Below is a small trained network, with its code and all its weights. Each question gives an input and a class and asks what happens when units are switched off, that is, made to give their printed mean instead of their output.

import numpy as np


def w(rows, s, z=0):
    codes = np.array(rows[::2]) - 128.0
    scale = np.full(codes.shape[1], s)
    scale[-1] = z or s
    return codes * scale


def f(y):
    return y / 2 * (1 + np.tanh(0.7978845608 * (y + 0.044715 * y**3)))


def log_softmax(a):
    a = a - a.max(-1, keepdims=True)
    return a - np.log(np.exp(a).sum(-1, keepdims=True))


def net(x, mask):
    res = np.array(x, float).reshape(1, 2) / 4 @ E
    y = f(res @ A[0][:, :-1].T + A[0][:, -1])
    res = res + np.where(mask, y, B[0][:, -1]) @ B[0][:, :-1]
    return log_softmax(res[-1] @ U[:, :-1].T + U[:, -1])


A, B = {}, {}
E = w([
[238,203,220],'x0',
[254,17,65],'x1',
],0.0061)
A[0] = w([
[165,50,106,125],'n1',
[89,175,165,131],'n2',
[169,168,174,119],'n3',
[94,214,147,111],'n4',
[194,154,231,69],'n5',
[230,174,198,93],'n6',
[67,165,187,146],'n7',
[80,87,112,113],'n8',
[179,139,96,251],'n9',
[58,84,62,130],'n10',
[90,107,82,61],'n11',
[125,125,135,57],'n12',
[249,60,105,192],'n13',
[68,53,65,146],'n14',
],0.012,0.003)
B[0] = w([
[15,172,127,186],'n1',
[75,113,91,181],'n2',
[111,175,140,166],'n3',
[1,71,54,193],'n4',
[92,183,187,193],'n5',
[80,191,182,211],'n6',
[11,124,57,203],'n7',
[141,175,153,156],'n8',
[101,168,83,177],'n9',
[96,212,215,199],'n10',
[100,155,212,147],'n11',
[113,87,151,117],'n12',
[30,171,47,254],'n13',
[105,216,173,208],'n14',
],0.0078,0.0076)
U = w([
[92,209,247,88],'0',
[62,138,42,83],'1',
[117,131,116,255],'2',
[174,19,198,44],'3',
[168,53,182,35],'4',
[173,46,132,36],'5',
],0.012,0.0068)

Each question gives the input, the list of numbers given to net, and the class t.
The units are the neurons (one row each of A and B). Each row of codes is followed by its name. A weight is (code - 128) times the scale printed after its matrix; where a second scale follows, it is the last column's (A, B and U).
mask holds one flag per neuron, in row order. A switched-off neuron (its flag False) gives its mean, the last column of its row in B, instead of its output. The means were averaged over made-up inputs and are rounded, as every weight is.
A unit's drop is (log p(t) with every unit on - log p(t) with that unit switched off) / (log p(t) with every unit on - log p(t) with every unit switched off).
The circuit of an input: a set's keep is (log p(t) with only the set's units on - log p(t) with every unit switched off) / (log p(t) with every unit on - log p(t) with every unit switched off). Starting from the 12 units with the biggest drops (on a tie, the unit counted first), units are removed one at a time, each time the one whose removal leaves the highest keep (on an exact tie, the one counted first), for as long as the keep stays at least 0.8.
circuit, biggest first: the units of the circuit, biggest drop first
most important unit: the unit with the biggest drop
top k neurons: the k neurons with the biggest drops, biggest first
drop when u is switched off: that unit's drop, to one decimal
input [-8,-8], class 0: circuit, biggest first	[n10]
input [4,-5], class 1: circuit, biggest first	[n4, n7]
input [-3,-2], class 2: circuit, biggest first	[n6, n1, n13]
input [2,1], class 2: top 2 neurons	[n10, n14]
input [3,-2], class 2: circuit, biggest first	[n10, n14, n1]
input [-4,-3], class 0: top 2 neurons	[n13, n10]
input [-8,8], class 0: circuit, biggest first	[n10, n14]
input [2,-1], class 2: circuit, biggest first	[n10, n14, n13, n1]
input [6,8], class 1: top 2 neurons	[n13, n10]
input [-2,0], class 2: top 2 neurons	[n6, n5]
input [-1,-3], class 2: top 2 neurons	[n13, n1]
input [7,8], class 1: drop when n13 is switched off	4.4
input [-7,-7], class 0: drop when n11 is switched off	0.3
input [3,-4], class 1: drop when n7 is switched off	0.2
input [1,-3], class 2: most important unit	n13
